Below are the code and all the weights of a small trained network. Each question names an input and a target symbol and asks about switching units off, where a switched-off unit gives its printed mean instead of its output.

import numpy as np


def w(rows, s, z=0):
    codes = np.array(rows[::2]) - 128.0
    scale = np.full(codes.shape[1], s)
    scale[-1] = z or s
    return codes * scale


def f(y):
    return y / 2 * (1 + np.tanh(0.7978845608 * (y + 0.044715 * y**3)))


def softmax(a):
    e = np.exp(a - a.max(-1, keepdims=True))
    return e / e.sum(-1, keepdims=True)


def log_softmax(a):
    a = a - a.max(-1, keepdims=True)
    return a - np.log(np.exp(a).sum(-1, keepdims=True))


def net(x, mask):
    ids = ['γδζηθτ'.index(c) for c in x.split()]
    T = len(ids)
    res = E[ids] + P[:T]
    r = res
    for j in range(2):
        rows = slice(3 * j, 3 * j + 3)
        q, k, v = (r @ M[0][rows].T for M in (Q, K, V))
        z = softmax(np.where(np.tri(T) > 0, q @ k.T / 3**0.5, -1e9)) @ v
        o = O[0][rows]
        res = res + np.where(mask[j], z, o[:, -1]) @ o[:, :-1]
    y = f(res @ A[0][:, :-1].T + A[0][:, -1])
    res = res + np.where(mask[2:10], y, B[0][:, -1]) @ B[0][:, :-1]
    return log_softmax(res[-1] @ U[:, :-1].T + U[:, -1])


Q, K, V, O, A, B = {}, {}, {}, {}, {}, {}
E = w([
[212,151,93,149,213,86,155,107,157,90],'γ',
[163,134,198,167,126,137,226,76,145,109],'δ',
[101,92,123,109,79,128,153,15,84,117],'ζ',
[97,254,122,173,169,139,90,113,161,77],'η',
[111,111,134,104,134,31,127,99,91,151],'θ',
[188,117,96,80,151,144,101,150,70,195],'τ',
],0.0079)
P = w([
[70,146,89,140,96,133,164,172,25,79],'0',
[117,186,149,89,146,158,102,104,31,121],'1',
[117,169,147,72,171,144,130,112,79,141],'2',
[148,170,123,107,117,116,120,113,93,114],'3',
[145,148,132,104,150,114,134,111,126,138],'4',
[165,139,118,142,115,103,125,117,128,109],'5',
[169,126,119,148,125,91,135,115,150,121],'6',
[144,114,130,139,181,119,152,113,160,163],'7',
[166,115,110,168,139,98,144,107,174,143],'8',
[162,94,126,170,170,103,149,105,187,155],'9',
[179,89,113,214,127,83,132,116,171,109],'10',
[174,81,117,199,157,91,145,102,197,146],'11',
[178,64,127,227,173,89,158,105,211,156],'12',
[183,52,118,254,147,69,145,112,208,113],'13',
],0.0064)
Q[0] = w([
[11,6,103,92,49,107,66,185,118,202],'h0',
[190,133,51,112,197,18,99,52,100,145],'h0',
[64,111,186,154,44,143,210,112,166,120],'h0',
[180,192,99,146,197,193,106,201,175,95],'h1',
[95,146,18,102,210,63,50,111,163,73],'h1',
[193,232,161,148,209,95,200,31,122,43],'h1',
],0.022)
K[0] = w([
[113,3,132,60,119,62,108,83,106,246],'h0',
[65,182,82,154,108,99,15,159,174,104],'h0',
[90,105,211,96,73,145,197,47,156,123],'h0',
[153,211,97,133,173,184,115,210,138,113],'h1',
[88,185,95,117,208,52,64,158,141,130],'h1',
[79,237,197,123,224,179,141,72,213,114],'h1',
],0.025)
V[0] = w([
[126,146,134,133,183,126,88,186,184,166],'h0',
[145,130,126,113,246,164,144,181,143,177],'h0',
[45,151,158,124,120,185,60,135,186,69],'h0',
[90,130,92,104,138,123,212,152,91,35],'h1',
[96,109,145,197,98,87,162,123,157,48],'h1',
[168,129,135,101,161,121,111,169,113,190],'h1',
],0.014)
O[0] = w([
[85,126,115,63,67,160,120,164,124,88,82],'h0',
[77,107,155,65,118,136,95,124,64,160,192],'h0',
[131,102,217,65,90,146,51,199,245,89,48],'h0',
[90,3,199,58,79,129,64,81,90,175,255],'h1',
[83,160,152,45,119,153,93,136,48,164,120],'h1',
[144,111,138,222,135,81,128,198,153,132,121],'h1',
],0.0058,0.0024)
A[0] = w([
[149,155,110,84,128,168,108,178,110,129,45],'n0',
[107,177,156,130,108,177,113,132,129,107,75],'n1',
[110,186,156,76,142,86,142,153,113,105,3],'n2',
[110,115,111,153,119,106,156,145,127,140,48],'n3',
[67,175,118,59,100,167,91,127,5,146,179],'n4',
[156,123,111,101,130,149,147,157,148,102,51],'n5',
[103,144,116,76,122,143,114,122,23,146,115],'n6',
[50,162,118,57,80,179,88,136,20,133,97],'n7',
],0.026,0.0027)
B[0] = w([
[113,143,132,129,122,227,62,177,119,125,138],'n0',
[128,119,130,114,130,152,154,105,82,181,149],'n1',
[30,135,133,153,87,56,166,156,136,91,142],'n2',
[149,147,109,105,125,158,136,104,160,90,160],'n3',
[126,83,35,100,132,154,142,146,215,8,239],'n4',
[103,133,109,115,120,159,143,94,81,143,146],'n5',
[79,115,217,96,87,131,129,111,107,194,254],'n6',
[165,185,143,185,156,99,122,122,73,189,200],'n7',
],0.018,0.0074)
U = w([
[100,72,141,55,82,179,130,115,202,66,130],'γ',
[116,164,215,147,126,100,137,110,8,253,223],'δ',
[211,144,47,178,189,110,170,54,135,119,236],'ζ',
[74,163,82,155,109,166,151,172,90,89,24],'η',
[107,129,154,150,113,57,111,186,151,101,4],'θ',
[151,123,146,123,131,192,59,174,138,121,64],'τ',
],0.0047,0.0027)

Each question gives the input, a string of symbols that net reads in full, and the target symbol t.
The units are the heads (3 rows each of Q, K, V and O) and the neurons (one row each of A and B). Each row of codes is followed by its name. A weight is (code - 128) times the scale printed after its matrix; where a second scale follows, it is the last column's (O, A, B and U).
mask holds one flag per unit, heads first, then neurons. A switched-off unit (its flag False) gives its mean, the last column of its rows in O or B, instead of its output. The means were averaged over made-up inputs and are rounded, as every weight is.
A unit's drop is (log p(t) with every unit on - log p(t) with that unit switched off) / (log p(t) with every unit on - log p(t) with every unit switched off).
The circuit of an input: a set's keep is (log p(t) with only the set's units on - log p(t) with every unit switched off) / (log p(t) with every unit on - log p(t) with every unit switched off). Starting from all 10 units, units are removed one at a time, each time the one whose removal leaves the highest keep (on an exact tie, the one counted first), for as long as the keep stays at least 0.8.
circuit, biggest first: the units of the circuit, biggest drop first
unit that matters most: the unit with the biggest drop
top k neurons: the k neurons with the biggest drops, biggest first
which heads matter: for each layer, one digit per head in row order, 1 if its drop is at least 0.15 and else 0, layers parted by /
input θ γ δ γ γ γ γ γ γ δ θ, target δ: circuit, biggest first => n4
input δ γ θ γ γ θ θ, target ζ: circuit, biggest first => h1, n6
input θ τ γ, target γ: circuit, biggest first => n4, h0
input γ ζ τ θ, target γ: top 3 neurons => n4, n6, n7
input η γ τ ζ, target ζ: circuit, biggest first => n7, n4
input η θ ζ, target ζ: which heads matter => 10
input τ γ ζ γ θ τ θ γ δ γ γ ζ, target δ: which heads matter => 11
input γ ζ γ γ γ γ δ τ τ, target δ: circuit, biggest first => h1, n4
input τ τ τ τ γ, target γ: top 2 neurons => n7, n4
input γ γ δ θ γ τ τ γ η, target η: top 3 neurons => n2, n4, n6
input η γ θ τ, target τ: circuit, biggest first => h0, n0
input ζ τ τ γ γ γ θ, target γ: top 3 neurons => n4, n7, n6
input γ τ γ θ γ θ ζ γ δ θ, target ζ: circuit, biggest first => n6, h0
input ζ ζ θ θ δ γ γ τ τ γ η, target η: top 2 neurons => n4, n2
input τ τ γ τ, target ζ: which heads matter => 01
input γ θ δ, target γ: which heads matter => 11
input δ τ γ τ γ, target δ: unit that matters most => h1
input δ γ γ τ ζ η γ δ θ θ, target θ: top 3 neurons => n4, n6, n2
input γ δ τ γ, target δ: which heads matter => 10
input τ γ η γ γ τ γ γ γ θ, target θ: unit that matters most => h0
input θ δ τ ζ ζ, target δ: top 2 neurons => n4, n3
input γ ζ τ τ η γ η, target δ: which heads matter => 10
